(in the rows, 128 means zero)
Each row is followed by its class.
[139  94  84 125 114 117 134 158 128  77 151 102 101 183 122 122 139 145
 111 151 146  88 172 158 126 116 121 136 135 147 103 148 168  96 149 110
  88] | Sufu
[138 157 134 160 154 127 152 128  95 181  94 108 134 150 135  95 102 172
 171 106 112 113 159 118 151 119 117 161  87 138 130  48  95 142  89 143
 110] | nef
[110 127 132 146 145 174 135 151  64 127 145 140 146 112 157 120 118  95
  82 105 184 163 182 135 145 136  75 145  94 115 163 144 124 130 170 178
 140] | Sufu
[115 120  85 131 137  92 125 113 137 159 130 113 102 144 152 105 175 149
 121 147 134 119 140 112 153 152  61 105 107 117  80 104 105 156  90 109
 107] | nef
[119 119 114 148 122 152  71 121 118 130 171 145 103  89  88 158 128 140
  58 127 128 148  27 131 133 125  71  97 158 120  71 113 173 146 108 118
 106] | nul
[141  94  97 161 122 150 128 118 174 145 122 115 104 129 123 106  99 137
 145 145 112 107  99 165 141 110 109 104 120 108  98  83 122 150 154 150
 150] | pul
[141 183 113 146 130 133 147 112 100 174 141 131 149 132 187 110 129 130
 109 147 143 123  97 164 109  88 149 147 111 122  58 100 162 161 120 141
 131] | nul
[142 166 118 156 107 139 119 142 101 156 152 134 180 138 150 117 121 117
 130 137 158  91  64 123 127 117  87 106  94 108  98 149 136 115 144 123
 132] | nef
[155 128 141 158 131  86 140  95 158 113 154  56 118 200 137 144 136 160
  92 155 111  77 116 128 114 139 117 112 135 105  79 110 169 138 147 130
 110] | vur
[158 134 110  78  65 122 141 151 109 125 160 108 140 141  75 183 139 170
  47 122 136  75 106 132 108  94  53 153 143 120  96 157 132 124 132 176
 112] | rup
[124 168 147 143 134 112 110 110 122 124 121  85 141 143 141 115 151 189
 110 148  91  89 165 134 126 152 132 101 152 157 124 115 144 128 122  75
  76] | nef
[133 159  98 192 151  99 112 146  89  83 129 125 169 103 136 128 113 204
 134 129 119 126 118 182 166  96 104 156  82 133 115 175 126 238 128 134
 110] | nef
[137 137 132 206 130 133 108 146 110 134 147 115 181 183 110 150 112 120
 141 136 153  99 149 139 120 115 103  92 178 156 124 114 135 102 142  84
 107] | vur
[111 114 128  83 106 101  96 107 117 183 134 145 146 180 122 138 141 175
  82 127 134 114 120 159 129 117  93 107 150 147 115  92 143 154 139 118
  91] | nul
[ 97 161 101 136 141  95 133 167 154 106 141  86 109 136 117 135 143 161
 111 149 109  43  78 140  95 144  71 156 158  86 103 125 145 132 121 126
 109] | rida
[138 119 116 165 135  78 141 114 151 135 122 132 146 139 191 108 115 162
 125 125 144 164 161 181 155  56 101  97  65 151 104 166 117 143 137 104
 121] | rup
[162 131 137 151  96 137  94  81 128 145 174  96  79 203 159 166 148 106
 111 142 168 100  98 134 123 138 150  86 147 124  23 166 147 204 154  85
 131] | Feg
[154 222 141 151 187 113 156 156  82 165 113 107 178 138 136 178 128 119
 127 179 139  60  83 158 124 106 176 104 141 138 163 132 118  90 172 153
 105] | Mik
[116 156 137 130  96  71 145 100 107 102 155  89 135 199  75 146 148 162
 130 109 102  81 117 120 108 138 118 133 158 144  87 130 111 108 139  83
  93] | kabo
[ 99 166 124 159  95 161 118 130 132 107 151  99 109 135  94 108 130 178
  83 112 104  71  93 137 105 127  80 116 164 125  64 111 133 100 149 118
 117] | pul
[115 145 114 132 158  63  72 119 133 158 102 131 113 112 123 131 159 159
 118 119 152 100 223  80 116 136  66 181 119 126 142 144  73 150 145 178
 111] | nef
[154 174 109 193 141 166 146 124  79 207 154 156 174 164 147 106  82 107
 169 161 136 120  87 169 127 111 139  78 123 125 130 163 146 231 156  98
 143] | Kam
[112 143 118 148 117 139 116 122 160  88 143 113 119 155 103 145 137 160
 152 137 135  69 124 131 123 141  92 128 171 130  77 128  86 229 124 106
 117] | Feg
[110 135 129 121 153 146 145 138  94 161 148 110 124 129 156 175 139 116
  74 119 127  98  72 127 139 172 135 154 133  96 115 151 119 177 119 158
 136] | rida
[125 124 128 112 100 103 107  90 108 155  78 145 103 151 126  93 116 194
  87  99 121 126 185 164 146 131 102  92 131 140 145 119 117 188 153 117
  99] | nul
[129 119 112 185 162  99 170 172 120  89 116  69 135  95 145 121 118 190
 132 116  62  83 197 152 141 151 100 134 126 112 165 110 149 145 180  79
  96] | nef
[132  98 114 153 177  73 118 101  78 168 152 153 146 166 147 159 133 134
 119 138 120 156 143 161 177 105 161 110 115 162 157 159 113 187 152 123
  94] | Kam
[136 151  88 138 125 108 110 149 140 150 131 122 118 168 106 137 151 169
 117 138 144  71 119 130 100 134  83 141 141 116  94 155 133 152 123 126
 112] | Mik
[103 190 129 135 126 133 161 114 132 163 146 102  93  99 143 125 146 162
  15 117  87  79 135  97  79 176  81 142 154 101  94 168 111 115 134 157
 101] | rup
[140 175  96 163 173 121  93  63 117 163 156 193 123 203 121  73 140 182
 146 133 148  88 111 156 124  96 139  80  84 148  70 162 159 160 149 158
 121] | vaza
[166 167 130 195 113 139 121 177 124 111 123 122  96 122 121 129 101 153
  95 125 109  75 149 134 118 135 104 129 186 120 111 119 133 136  91 103
 103] | vur
[150 120  99 163 118  98 118 133 117 128 136 130 122 161 128 119 141 147
 109 123 161 121 186 148 132 100  47 147 143 133  76 104 131 179  96 100
  85] | nul
[125 135 113 113 104 166 180  13 162 123 109  62 127 114 117 105 140 143
 144 169  99  98 137  91 129 150 185  36 131 176  67  99 114 139 149  95
 142] | kabo
[149 171 156 183 114 151 134 159 151 116 112  74 115 174 134 134  73 153
 111 122 136  93 155 159 105  90 116 161 140 139  96 115 137  80 133 122
 127] | rida
[119  89  89 178 145  88 108 166 116 135 123  92  93 138 135 141  94 128
 113 101 185 147 110 135 161  61  83 134  59 126  97 151 108  85 117 137
 124] | rup
[154 101 134 160 121  87 109  90 120 156 127  92  99 162 134 132 147 140
 184 130 105  89 143 112 132 151 118  95 165 127  88 104 102 203 149  66
 102] | nef
[147 160 108 192  98 123 124 135 151 106 111 143  77 141 106 106 121 193
 115  86  83  60 135 142 108 146  93  90 162 129  94 171 120 100 129  55
 114] | rida
[140 128 106 127  88 148 139 112  65 165 165  91 134 162 116 138 161 120
 104 128 119  93  92 127 110 159 112 102 175 125  78 105 178 131 122  87
  87] | Mik
[120 140  90 153 176 123  98  89  43 223 143 172 129 120 135 101 136 166
 109 105 126 139 188 106 150 123 126 136  99 166 143 126 144 204  91 136
  88] | Kam
[ 99 156 142 147 155 171 150 108  59 100 140 132 152  73 137 131 125 109
 130 103 147 138 141 118 172 117 138 118 112 154 124 110 108 166 156 154
 118] | Feg
[132 152  63 141 130 124 154 116 153 182 115 138  80 167 133  60 131 136
  86 171 132  81 208 133  90 145  92 114 139 128 100 175 137 124 153 165
  85] | rup
[135 123 129 212 136 107 143 123 123 103 176  90 147 217 134 128 105 126
 113 146 120 118  64 160 148 142 118  81 136 121  83 151 176 141 130  74
  82] | vur
[114  72 119 144 126 122  65  95 126  99 168 121 104 133 112 109 120 178
  91  86 132 105 122 127 151 125  49 110 110 116  94 111 160 169 102 122
  91] | vaza
[ 71 151 107 154 131 114 127 113 112 101 149  82 134 167 132 139 152 149
 138 122 122 105  93 160 121 158 120 126 140 112  93 125 114 185 141  99
 128] | Feg
[134 201 109 197 136 149  98 168 108 200 129  97 110 179 146 116 111 153
  96 142 127 106 169 176  65 150 138 111 168 134 118 173 216 105 167  60
 108] | Mik
[ 77 171 123  92  67 145 102 115 134  89 105 153 139 215 114  57 127 221
  95  87 104 133 100 200 132 172 123 126  89 115 149 143 139 155  74 123
 132] | Feg
[105  93 100 172 152  62 139  87 171 156 130 131  83 128 128 101 150 144
 151 112  74 167 191 137 105 144  83 105 157 130 120 135 108 138 153  88
 105] | rup
[121 135 133 144 150 136  96 132 116 163 148 107 109 133  98 188 146 171
  99 136 113  75  49 123 126 139 113  81 180 139  95  99 126 131 142 103
  99] | Mik
[152 152 108 155 148 139 165 168 165 110 104 158 134  99 180  90  81  98
 129 144 167  97 113 132 162 110 108 142  63 104 132 197 110 154  96 157
 129] | rida
[156 148 122 160 154 123 106  85 132 179 136 160 112 180  58 147 142 156
  93 110 135 111  78 105 128 161  53  90 125 107 111 116 114 142  95 134
 113] | nul
[155 162 133 118 139 131 146 154  63 171 131  98 119  80 123 143 106 137
 143 104 160  66 115  82 149 108  59 127 100 114 139  88 123 166  91 114
 105] | Sufu
[134 113 130 149 180  91 126  87 148 119 175 103 113 239 131 135 170 140
 121 147 135  82 137 142 136 151 127  82 133 126  85 141 143 135 130  95
  92] | vaza
[112 152 102  70  91  83 134  72 116 190 113  92 114 189 116 114 146 203
 143  72 115  53 148  94 111 161 129 143  89 123 112 130 132 190 112 100
 114] | Feg
[105 137  89 163  96 141 157 107  76 140 146  78 118 164 133 103 148 111
  75 132 100 101  84 151 103 153 118 118 158 111  77  86 125  57  90 137
  91] | rup
[125 118 134  97 102  86 117 122 124 153 171 127 104 115 151 178 133 175
  78 104  91 101  48 145 119 116 112 114 129 115 108 126 142 103 167 113
 120] | Sufu
[128 136 107 125  86 144 124 110 100 149 135  99 152 114 146 133 138 147
  97 152 110  72 149 136 106 115 123 107 174 139 121  91 113 147 137 116
 127] | Kam
[165 128  99 138 130 104 163 142 160 165 147 136  91 179 141  80 134 125
 105 143 129 106 157 137 107 134  63 129 120  93  89  97 196 110 114 103
  89] | nul
[144 154 104 125 131 118 157  97 161 177  99  79 112 101 143 119 109 111
 156 148 141  77  84  96 122  90 126  85  86 125  99  87 141  48 134 133
 149] | rida
[139 154  76  55 102 113 129 136 166 207  78 121 114  77 130 137  86 136
 114 156 155 107 157  83 134  86 150 156  89 152 157 178  86 154  80 159
 148] | Kam
[ 98 135 121 123 108  90 110  93 168  87 125 110 108 139 105 114 120 149
 117 163 104 122 131 148 125 177 116 129 167 122 120 185 100 249 115 108
  96] | kabo
[133 152 139 125 141 111 114 158 118 113 162 140 128 143 143 134 148 204
  99 126  96 103 149 146 130 119 140 146 140 142 127 169 158 209  96  74
 106] | Kam
[124 166 135 145 102 150 143  84 155 129 126  64 110 132  86  88  99 174
 115 127 101  72 170 110 107 148  80 132 156 130  92 137 141 205 148 117
  93] | pul
[142 108  93 135  91 118 142 112  77 104 156 122 130 180 110  87 143 136
 112 122 136 130 149 140 147 118  74 117 109 117 114 133 150 163 116 119
 110] | Kam
[154 133 157 156 108 109 102 120 164  94 142  95  83 113 105 163 121 128
 106 116 142  91 152  74 115 127  98 122 150 132  80 157 101 121 134  88
 122] | kabo
[147 120  95 118 107 129 125  94 112 138 134  96 164 154 125 129 170 132
 126 147 152  96 165 115 120 128 137  84 137 171 102 150 173 109 134  81
  91] | Mik
[141 142  74  76 121 144 208 143  73 159 147 127  79 149 122 121 145  85
 137 160 153 114 132 119 151 133 152 108 138 151  89 157 139 137 137 122
 101] | Sufu
[121 157 108 159 120 180 118 122  61  94  91  96  97 164 109  44 137  97
 178 122 155 129 118 149 129 175 135 110 119  90 131 116 172 175  72 117
 155] | rida
[155 103 141 193 158 108 160 121  72 122 137 113 119 153 235 127 112  99
  83 131 132 124 108 162 196 122 205 102  95 124  97 126 129 144 132 134
 100] | vur
[129 144 112 169 135  97 147 126  97 154 109 159 135 127 149 102 145 102
 139 100 128 166 184 154 121 123 118 105 121 126 159 166  92  94 142 117
 137] | rup
[164 151 113 142 141 144 165 160 100  54  97  95 126 174 101  76 114 132
 188 146 186 142 143 164 199  74 117  73  60 156 122 143 191 135  74  74
 119] | rida
[134 143 146 166 113 142 111 106  76 123 143  99 116 188  93 108 125 152
 117 120 104  41  80 153 133 166 121  88 174 109 108 123 132 194 159 108
  84] | pul
[131 135 104 142  95 167 125 133 110  89  87 156 108 169 113  70 124 115
 139 129 167 154 140 142 159 112 138  96  99 131 137 143  68 114  90 145
 178] | Kam
[142  95  89 125 156  84 146 104 113 163 177 151 108 144 118 125 128  97
 119 123 110  61  89 117 132 158 101 101 127  83 130 156 152 138 173 151
  82] | vaza
[124 139 127 128 124 170 169 117 116 109 139 106 145 159 101 108 100 143
 155 155 132  67 110 132 136 155 107  71 148 138 131 163 130 213 182  95
  99] | Sufu
[164 166 126 141 111 138 139 111 142 179 136 111 108 161 142 137 146 152
 140 143 110  96 154 150  82 144 102 107 165 118 108  87 127 138 117  89
 145] | Sufu
[137 147 129 161  58  94 105 145 126 120 132  77 103 189 160  83 107 129
 108 137 114  99 142 164  98 152  99 133 158  98  95 161 163 127 149  69
  85] | nef
[155 109 132 140 120  60 125 111 120 116 117  83 140 153 222 116 157 134
 158 144 147 147 149 170 167  90 134 115  70 116  97 107 124 162 128  97
 139] | nef
[145 156 155 184 153 100 122  94 107 107 132 121 141 131 114 141 103  85
 120 132 145 182  68 154 149 112 116 110 114 110 129 142 130 147 133 137
 113] | nul
[126 140 105 175  94 100 120  94  50 154 145  90 103 149 115 120 123 177
 116  73  99  87 135 150 133 116 104 168 150 131  57 112 115 208 123 113
  83] | pul
[159 109 117 151 106 109 135 126 127 118 136 125 132 141 154  94 163 128
 168 125 103 119 240 128 105 147 111 163 161 127 106 119 141 167 144  95
 111] | nef
[159 160 119 131 112 132 122 139 127 153 164 150 119 167 101 125 135 155
 123 138 138  64 101 122  93 122  81 152 173 115  52 128 160 218 112 110
  95] | nul
